Below is a small trained network, with its code and all its weights. Each question gives an input and a class and asks what happens when units are switched off, that is, made to give their printed mean instead of their output.

import numpy as np


def w(rows, s, z=0):
    codes = np.array(rows[::2]) - 128.0
    scale = np.full(codes.shape[1], s)
    scale[-1] = z or s
    return codes * scale


def f(y):
    return np.maximum(y, 0)


def log_softmax(a):
    a = a - a.max(-1, keepdims=True)
    return a - np.log(np.exp(a).sum(-1, keepdims=True))


def net(x, mask):
    res = np.array(x, float).reshape(1, 5) / 4 @ E
    y = f(res @ A[0][:, :-1].T + A[0][:, -1])
    res = res + np.where(mask, y, B[0][:, -1]) @ B[0][:, :-1]
    return log_softmax(res[-1] @ U[:, :-1].T + U[:, -1])


A, B = {}, {}
E = w([
[47,104,189,158,169],'x0',
[62,78,92,143,255],'x1',
[191,248,204,94,175],'x2',
[186,26,179,221,153],'x3',
[120,6,244,38,83],'x4',
],0.0085)
A[0] = w([
[175,153,111,133,197,184],'neuron 0',
[122,178,46,133,119,250],'neuron 1',
[114,38,138,165,163,49],'neuron 2',
[123,189,145,140,112,36],'neuron 3',
[68,74,58,133,133,87],'neuron 4',
[102,153,112,151,195,35],'neuron 5',
[210,70,67,172,91,129],'neuron 6',
[193,155,190,86,138,56],'neuron 7',
[91,152,121,15,175,185],'neuron 8',
[129,73,195,158,74,82],'neuron 9',
[91,185,145,148,204,147],'neuron 10',
[118,121,129,48,62,248],'neuron 11',
[135,99,154,175,189,191],'neuron 12',
[175,119,105,141,134,180],'neuron 13',
[173,167,58,130,108,167],'neuron 14',
[145,111,137,206,80,95],'neuron 15',
[64,55,37,126,153,107],'neuron 16',
[146,145,129,210,173,183],'neuron 17',
[96,197,61,128,118,124],'neuron 18',
[84,126,172,90,76,223],'neuron 19',
[100,8,149,147,149,127],'neuron 20',
[55,135,69,178,131,253],'neuron 21',
[193,59,159,154,134,226],'neuron 22',
[102,50,146,148,145,116],'neuron 23',
[116,97,142,164,58,242],'neuron 24',
[87,103,106,146,120,84],'neuron 25',
[143,171,68,147,136,119],'neuron 26',
],0.014,0.0049)
B[0] = w([
[54,149,125,60,123,200],'neuron 0',
[104,233,141,171,108,252],'neuron 1',
[40,163,220,100,209,205],'neuron 2',
[81,171,147,154,152,164],'neuron 3',
[176,57,22,61,131,198],'neuron 4',
[78,116,125,89,169,177],'neuron 5',
[75,237,123,169,79,202],'neuron 6',
[113,72,67,68,99,185],'neuron 7',
[186,158,33,73,53,208],'neuron 8',
[103,166,85,127,74,197],'neuron 9',
[56,140,177,91,194,205],'neuron 10',
[212,101,74,125,47,219],'neuron 11',
[79,187,175,39,158,205],'neuron 12',
[62,166,177,105,117,170],'neuron 13',
[53,214,130,187,97,223],'neuron 14',
[169,110,67,95,37,168],'neuron 15',
[104,60,87,10,103,221],'neuron 16',
[85,136,144,39,164,207],'neuron 17',
[75,212,167,219,122,231],'neuron 18',
[180,173,83,152,51,199],'neuron 19',
[46,255,235,207,220,239],'neuron 20',
[66,83,132,23,193,234],'neuron 21',
[90,207,183,182,94,222],'neuron 22',
[35,200,213,193,189,202],'neuron 23',
[119,152,70,118,76,195],'neuron 24',
[141,57,104,112,148,160],'neuron 25',
[78,196,147,188,117,209],'neuron 26',
],0.0098,0.014)
U = w([
[147,94,92,59,85,159],'0',
[116,150,216,155,198,176],'1',
[143,152,134,187,46,106],'2',
[253,7,116,233,174,5],'3',
],0.016,0.015)

Each question gives the input, the list of numbers given to net, and the class t.
The units are the neurons (one row each of A and B). Each row of codes is followed by its name. A weight is (code - 128) times the scale printed after its matrix; where a second scale follows, it is the last column's (A, B and U).
mask holds one flag per neuron, in row order. A switched-off neuron (its flag False) gives its mean, the last column of its row in B, instead of its output. The means were averaged over made-up inputs and are rounded, as every weight is.
A unit's drop is (log p(t) with every unit on - log p(t) with that unit switched off) / (log p(t) with every unit on - log p(t) with every unit switched off).
The circuit of an input: a set's keep is (log p(t) with only the set's units on - log p(t) with every unit switched off) / (log p(t) with every unit on - log p(t) with every unit switched off). Starting from the 12 units with the biggest drops (on a tie, the unit counted first), units are removed one at a time, each time the one whose removal leaves the highest keep (on an exact tie, the one counted first), for as long as the keep stays at least 0.8.
circuit, biggest first: the units of the circuit, biggest drop first
top k neurons: the k neurons with the biggest drops, biggest first
drop of u: that unit's drop, to one decimal
input [4,-6,7,1,2], class 2: circuit, biggest first	[neuron 21; neuron 19]
input [-8,6,3,-5,-1], class 2: circuit, biggest first	[neuron 8]
input [-6,-3,8,5,-5], class 2: top 2 neurons	[neuron 20; neuron 2]
input [7,-8,-1,8,-2], class 2: top 3 neurons	[neuron 15; neuron 9; neuron 24]
input [5,8,-4,-4,-5], class 0: top 2 neurons	[neuron 16; neuron 4]
input [-3,0,3,-5,2], class 2: top 3 neurons	[neuron 21; neuron 16; neuron 4]
input [-3,-8,8,4,0], class 2: top 2 neurons	[neuron 21; neuron 16]
input [0,7,-6,-3,0], class 0: top 2 neurons	[neuron 16; neuron 4]
input [7,-4,2,-6,-3], class 2: top 2 neurons	[neuron 20; neuron 2]
input [-7,8,-4,-2,0], class 0: drop of neuron 16	0.2
input [-4,1,-5,-1,-1], class 0: drop of neuron 16	0.2
input [3,-8,4,4,-5], class 2: drop of neuron 20	0.3
